Below are the code and all the weights of a small trained network. Each question names an input and a class and asks about switching units off, where a switched-off unit gives its printed mean instead of its output.

import numpy as np


def w(rows, s, z=0):
    codes = np.array(rows[::2]) - 128.0
    scale = np.full(codes.shape[1], s)
    scale[-1] = z or s
    return codes * scale


def norm(h):
    return h / np.sqrt((h * h).mean(-1, keepdims=True) + 1e-5)


def f(y):
    return np.maximum(y, 0)


def log_softmax(a):
    a = a - a.max(-1, keepdims=True)
    return a - np.log(np.exp(a).sum(-1, keepdims=True))


def net(x, mask):
    res = np.array(x, float).reshape(1, 7) / 4 @ E
    u = 0
    for l in range(2):
        y = f(norm(res) @ A[l][:, :-1].T + A[l][:, -1])
        res = res + np.where(mask[u : u + 5], y, B[l][:, -1]) @ B[l][:, :-1]
        u += 5
    return log_softmax(norm(res)[-1] @ U[:, :-1].T + U[:, -1])


A, B = {}, {}
E = w([
[68,129,137,77,54,118,121,81,129,213,163,130],'x0',
[131,129,130,126,138,128,123,131,132,136,136,130],'x1',
[128,134,122,138,127,122,122,121,118,135,129,120],'x2',
[105,120,96,96,166,248,187,85,120,146,179,92],'x3',
[125,129,127,134,132,124,126,127,124,131,133,127],'x4',
[134,125,135,133,122,127,135,121,117,130,129,124],'x5',
[106,128,127,195,142,129,184,142,153,183,86,163],'x6',
],0.011)
A[0] = w([
[148,41,150,130,135,51,7,33,144,113,149,47,53],'L0N0',
[120,91,89,228,136,128,199,88,234,212,76,199,202],'L0N1',
[99,122,167,114,41,48,102,145,96,191,128,202,3],'L0N2',
[87,87,54,119,161,255,186,123,109,153,151,42,181],'L0N3',
[32,117,132,16,70,66,140,73,115,241,141,186,173],'L0N4',
],0.0056,0.0031)
B[0] = w([
[185,111,208,59,97,160,145,187,151,135,112,168,172],'L0N0',
[155,194,76,129,61,65,232,200,78,209,109,144,238],'L0N1',
[162,104,76,92,176,231,51,216,220,109,32,181,182],'L0N2',
[125,134,220,115,179,246,146,87,15,121,143,166,254],'L0N3',
[2,104,152,73,69,117,90,121,127,178,107,43,238],'L0N4',
],0.0083,0.0087)
A[1] = w([
[99,74,125,103,60,169,14,93,129,95,165,116,67],'L1N0',
[199,190,91,144,165,141,145,136,80,117,135,170,153],'L1N1',
[225,143,76,146,125,54,111,162,140,96,131,138,11],'L1N2',
[182,104,169,99,189,123,59,108,120,37,140,129,117],'L1N3',
[108,67,150,121,176,184,90,7,115,65,195,84,184],'L1N4',
],0.011,0.0012)
B[1] = w([
[185,70,139,228,189,118,124,93,136,54,177,184,227],'L1N0',
[171,130,114,155,159,166,68,138,202,49,110,189,254],'L1N1',
[54,113,168,131,102,124,203,93,121,144,251,92,240],'L1N2',
[117,183,108,51,65,180,140,134,91,202,130,93,249],'L1N3',
[128,146,84,147,126,5,120,136,163,133,85,79,253],'L1N4',
],0.013,0.0077)
U = w([
[74,166,159,62,67,220,203,114,23,206,180,101,253],'0',
[123,146,138,213,113,75,194,197,203,89,192,183,55],'1',
[211,231,57,64,172,139,89,125,107,92,68,53,55],'2',
[202,137,97,194,219,223,147,144,110,95,38,230,131],'3',
[172,54,182,107,100,139,27,157,187,68,156,209,209],'4',
[86,103,91,107,75,16,77,203,156,208,4,109,92],'5',
[101,70,145,116,191,53,82,30,87,100,164,41,47],'6',
],0.017,0.0027)

Each question gives the input, the list of numbers given to net, and the class t.
The units are the neurons (one row each of A and B). Each row of codes is followed by its name. A weight is (code - 128) times the scale printed after its matrix; where a second scale follows, it is the last column's (A, B and U).
mask holds one flag per neuron, layer by layer. A switched-off neuron (its flag False) gives its mean, the last column of its row in B, instead of its output. The means were averaged over made-up inputs and are rounded, as every weight is.
A unit's drop is (log p(t) with every unit on - log p(t) with that unit switched off) / (log p(t) with every unit on - log p(t) with every unit switched off).
The circuit of an input: a set's keep is (log p(t) with only the set's units on - log p(t) with every unit switched off) / (log p(t) with every unit on - log p(t) with every unit switched off). Starting from all 10 units, units are removed one at a time, each time the one whose removal leaves the highest keep (on an exact tie, the one counted first), for as long as the keep stays at least 0.8.
circuit, biggest first: the units of the circuit, biggest drop first
unit that matters most: the unit with the biggest drop
k most important neurons: the k neurons with the biggest drops, biggest first
top k neurons in layer l: the k neurons of layer l with the biggest drops, biggest first
drop when u is switched off: that unit's drop, to one decimal
input [-6,-5,2,-8,-1,4,0], class 0: unit that matters most -> L1N2
input [-6,0,1,-1,2,-5,0], class 0: circuit, biggest first -> (L0N1, L1N3)
input [0,2,3,6,-7,7,-3], class 2: circuit, biggest first -> (L1N4, L1N2)
input [0,7,-2,8,6,3,-6], class 2: 3 most important neurons -> (L1N4, L0N4, L1N2)
input [-8,-1,7,-7,8,-1,-5], class 0: circuit, biggest first -> (L1N3, L1N2)
input [4,-4,1,-5,1,4,0], class 4: 2 most important neurons -> (L1N0, L0N1)
input [-6,3,6,4,-7,4,-2], class 2: circuit, biggest first -> (L0N1, L1N4)
input [0,-1,-2,-5,-3,-1,-7], class 0: 2 most important neurons -> (L1N3, L0N4)
input [-7,-1,3,5,7,7,0], class 2: 4 most important neurons -> (L0N1, L1N4, L1N0, L1N3)
input [8,6,-2,7,-2,-8,-3], class 6: 2 most important neurons -> (L0N1, L1N4)
input [-8,4,-2,6,-5,-5,0], class 2: top 2 neurons in layer 0 -> (L0N1, L0N2)
input [0,-6,-7,7,6,-8,5], class 3: 2 most important neurons -> (L0N4, L1N2)
input [-3,-1,-8,5,-1,-2,-6], class 2: 2 most important neurons -> (L1N4, L0N4)
input [-4,-3,2,6,0,-5,-2], class 2: circuit, biggest first -> (L1N4)
input [-3,-4,-5,8,-8,0,8], class 3: 2 most important neurons -> (L0N4, L1N1)
input [0,1,1,-5,2,-2,3], class 1: top 2 neurons in layer 1 -> (L1N2, L1N3)
input [4,0,5,7,0,6,0], class 6: 3 most important neurons -> (L1N4, L0N1, L1N3)
input [-4,3,7,-1,-3,-6,-6], class 0: 2 most important neurons -> (L1N3, L0N3)
input [0,-2,-1,2,2,6,3], class 3: 2 most important neurons -> (L0N4, L1N1)
input [-7,-4,8,-3,7,-2,5], class 1: circuit, biggest first -> (L0N3)
input [-1,8,3,-5,6,-8,-7], class 0: 2 most important neurons -> (L1N3, L0N4)
input [1,-5,3,-6,5,0,-1], class 4: 2 most important neurons -> (L0N1, L1N4)
input [-1,4,1,1,-7,-6,-2], class 2: 2 most important neurons -> (L0N1, L0N4)
input [-3,3,0,-8,8,6,-1], class 0: top 2 neurons in layer 1 -> (L1N2, L1N3)
input [-3,-2,-2,3,1,8,-4], class 2: drop when L1N4 is switched off -> 0.2
input [4,-1,-4,2,8,6,-3], class 6: drop when L0N0 is switched off -> 0.0
input [-3,-6,6,7,8,-7,1], class 3: drop when L1N1 is switched off -> 0.1
input [8,0,1,-1,-8,-1,-4], class 4: circuit, biggest first -> (L1N0)
